Here is a tiny trained network, its code and every weight. The questions are about switching its units off for an input and a class, where a switched-off unit gives its printed mean instead of its output.

import numpy as np


def w(rows, s, z=0):
    codes = np.array(rows[::2]) - 128.0
    scale = np.full(codes.shape[1], s)
    scale[-1] = z or s
    return codes * scale


def norm(h):
    return h / np.sqrt((h * h).mean(-1, keepdims=True) + 1e-5)


def f(y):
    return np.maximum(y, 0)


def log_softmax(a):
    a = a - a.max(-1, keepdims=True)
    return a - np.log(np.exp(a).sum(-1, keepdims=True))


def net(x, mask):
    res = np.array(x, float).reshape(1, 5) / 4 @ E
    u = 0
    for l in range(2):
        y = f(norm(res) @ A[l][:, :-1].T + A[l][:, -1])
        res = res + np.where(mask[u : u + 13], y, B[l][:, -1]) @ B[l][:, :-1]
        u += 13
    return log_softmax(norm(res)[-1] @ U[:, :-1].T + U[:, -1])


A, B = {}, {}
E = w([
[189,163,35,131,35,110],'x0',
[90,161,193,86,91,102],'x1',
[179,88,143,146,1,139],'x2',
[119,146,127,224,83,203],'x3',
[153,132,134,80,112,227],'x4',
],0.0038)
A[0] = w([
[142,111,63,161,2,124,131],'0.n0',
[181,149,162,68,98,81,95],'0.n1',
[112,227,151,92,170,170,68],'0.n2',
[165,45,67,103,151,132,49],'0.n3',
[117,83,145,135,77,239,57],'0.n4',
[122,202,133,153,98,146,80],'0.n5',
[101,224,106,100,130,134,96],'0.n6',
[94,163,109,165,162,225,119],'0.n7',
[133,108,173,89,93,71,1],'0.n8',
[149,142,44,219,130,156,165],'0.n9',
[164,50,71,203,143,141,41],'0.n10',
[84,150,132,181,82,91,54],'0.n11',
[121,144,92,175,91,236,79],'0.n12',
],0.0068,0.0018)
B[0] = w([
[249,133,166,117,216,39,253],'0.n0',
[46,125,198,193,77,124,188],'0.n1',
[94,96,48,98,134,49,177],'0.n2',
[137,82,81,154,124,83,171],'0.n3',
[152,194,173,119,89,217,185],'0.n4',
[134,46,164,133,119,143,158],'0.n5',
[125,66,107,132,61,130,164],'0.n6',
[142,78,177,190,167,56,182],'0.n7',
[100,88,63,70,71,186,170],'0.n8',
[81,180,50,155,55,167,214],'0.n9',
[142,173,2,142,137,114,184],'0.n10',
[126,43,117,171,123,100,166],'0.n11',
[108,73,197,174,148,233,194],'0.n12',
],0.0086,0.0051)
A[1] = w([
[116,111,149,121,246,113,4],'1.n0',
[130,104,94,114,161,92,99],'1.n1',
[147,165,64,103,117,148,66],'1.n2',
[177,127,132,181,157,138,150],'1.n3',
[179,117,171,63,104,51,103],'1.n4',
[134,188,174,101,105,184,107],'1.n5',
[54,104,115,77,116,107,80],'1.n6',
[154,97,201,152,133,169,151],'1.n7',
[113,162,134,119,115,120,76],'1.n8',
[107,139,87,169,138,139,73],'1.n9',
[153,171,158,107,110,185,59],'1.n10',
[144,143,136,89,127,104,71],'1.n11',
[144,87,97,156,84,164,158],'1.n12',
],0.012,0.0018)
B[1] = w([
[140,155,89,243,253,107,220],'1.n0',
[143,202,153,130,133,180,223],'1.n1',
[121,162,136,77,116,19,167],'1.n2',
[22,85,153,69,124,148,234],'1.n3',
[83,29,59,191,103,183,253],'1.n4',
[91,147,67,150,136,254,170],'1.n5',
[89,147,194,16,174,139,248],'1.n6',
[176,233,118,99,96,84,225],'1.n7',
[151,139,128,100,100,128,133],'1.n8',
[126,79,67,62,93,133,184],'1.n9',
[133,182,157,129,155,216,169],'1.n10',
[121,95,140,179,103,108,152],'1.n11',
[220,95,182,175,133,93,229],'1.n12',
],0.012,0.0055)
U = w([
[153,203,173,152,84,254,142],'0',
[47,101,180,58,127,147,150],'1',
[106,171,127,192,247,121,150],'2',
[175,151,55,102,106,44,101],'3',
[104,221,179,173,84,103,3],'4',
[136,23,79,199,63,123,150],'5',
[206,117,190,157,76,129,125],'6',
],0.011,0.0067)

Each question gives the input, the list of numbers given to net, and the class t.
The units are the neurons (one row each of A and B). Each row of codes is followed by its name. A weight is (code - 128) times the scale printed after its matrix; where a second scale follows, it is the last column's (A, B and U).
mask holds one flag per neuron, layer by layer. A switched-off neuron (its flag False) gives its mean, the last column of its row in B, instead of its output. The means were averaged over made-up inputs and are rounded, as every weight is.
A unit's drop is (log p(t) with every unit on - log p(t) with that unit switched off) / (log p(t) with every unit on - log p(t) with every unit switched off).
The circuit of an input: a set's keep is (log p(t) with only the set's units on - log p(t) with every unit switched off) / (log p(t) with every unit on - log p(t) with every unit switched off). Starting from the 12 units with the biggest drops (on a tie, the unit counted first), units are removed one at a time, each time the one whose removal leaves the highest keep (on an exact tie, the one counted first), for as long as the keep stays at least 0.8.
units of the circuit, in order: the units of the circuit, biggest drop first
unit that matters most: the unit with the biggest drop
top k neurons: the k neurons with the biggest drops, biggest first
k most important neurons of layer l: the k neurons of layer l with the biggest drops, biggest first
input [-1,-1,-7,6,-7], class 5: units of the circuit, in order	[1.n9, 1.n6]
input [-1,3,3,-2,-5], class 1: unit that matters most	1.n6
input [2,-3,0,-7,-8], class 1: units of the circuit, in order	[0.n0, 1.n0]
input [-4,-2,-2,7,1], class 0: top 3 neurons	[0.n4, 0.n12, 0.n0]
input [-3,3,1,-2,6], class 0: units of the circuit, in order	[0.n0, 1.n3]
input [-7,-3,6,-4,-1], class 6: units of the circuit, in order	[1.n12, 1.n7]
input [-3,-7,4,-2,-1], class 3: units of the circuit, in order	[0.n10, 1.n2]
input [2,6,5,-5,-2], class 5: top 3 neurons	[1.n4, 0.n0, 1.n3]
input [-1,0,1,5,-8], class 5: 2 most important neurons of layer 1	[1.n7, 1.n6]
input [2,4,-3,2,2], class 6: top 2 neurons	[0.n6, 0.n0]
input [8,-6,3,2,5], class 6: top 2 neurons	[0.n12, 1.n12]
input [5,2,-2,-4,-4], class 5: 2 most important neurons of layer 1	[1.n4, 1.n3]
input [-4,-3,3,-5,6], class 0: top 2 neurons	[0.n4, 0.n0]
input [7,-6,-5,-8,8], class 3: units of the circuit, in order	[1.n2]
input [3,5,-4,-2,-2], class 1: top 2 neurons	[1.n6, 0.n0]
input [3,5,-7,2,6], class 1: top 4 neurons	[0.n2, 0.n6, 0.n0, 1.n6]
input [6,1,-2,2,-6], class 5: 3 most important neurons of layer 0	[0.n0, 0.n11, 0.n5]
input [3,-5,-2,5,-3], class 5: top 2 neurons	[0.n9, 0.n12]
input [2,-6,3,-3,-3], class 3: 2 most important neurons of layer 0	[0.n10, 0.n9]
input [5,-2,-6,-6,-2], class 1: 4 most important neurons of layer 1	[1.n6, 1.n0, 1.n7, 1.n12]
input [-7,-3,6,1,0], class 0: unit that matters most	0.n4
input [8,-6,1,1,-3], class 3: 2 most important neurons of layer 0	[0.n9, 0.n0]
input [6,-1,-6,7,-8], class 5: 2 most important neurons of layer 0	[0.n11, 0.n5]
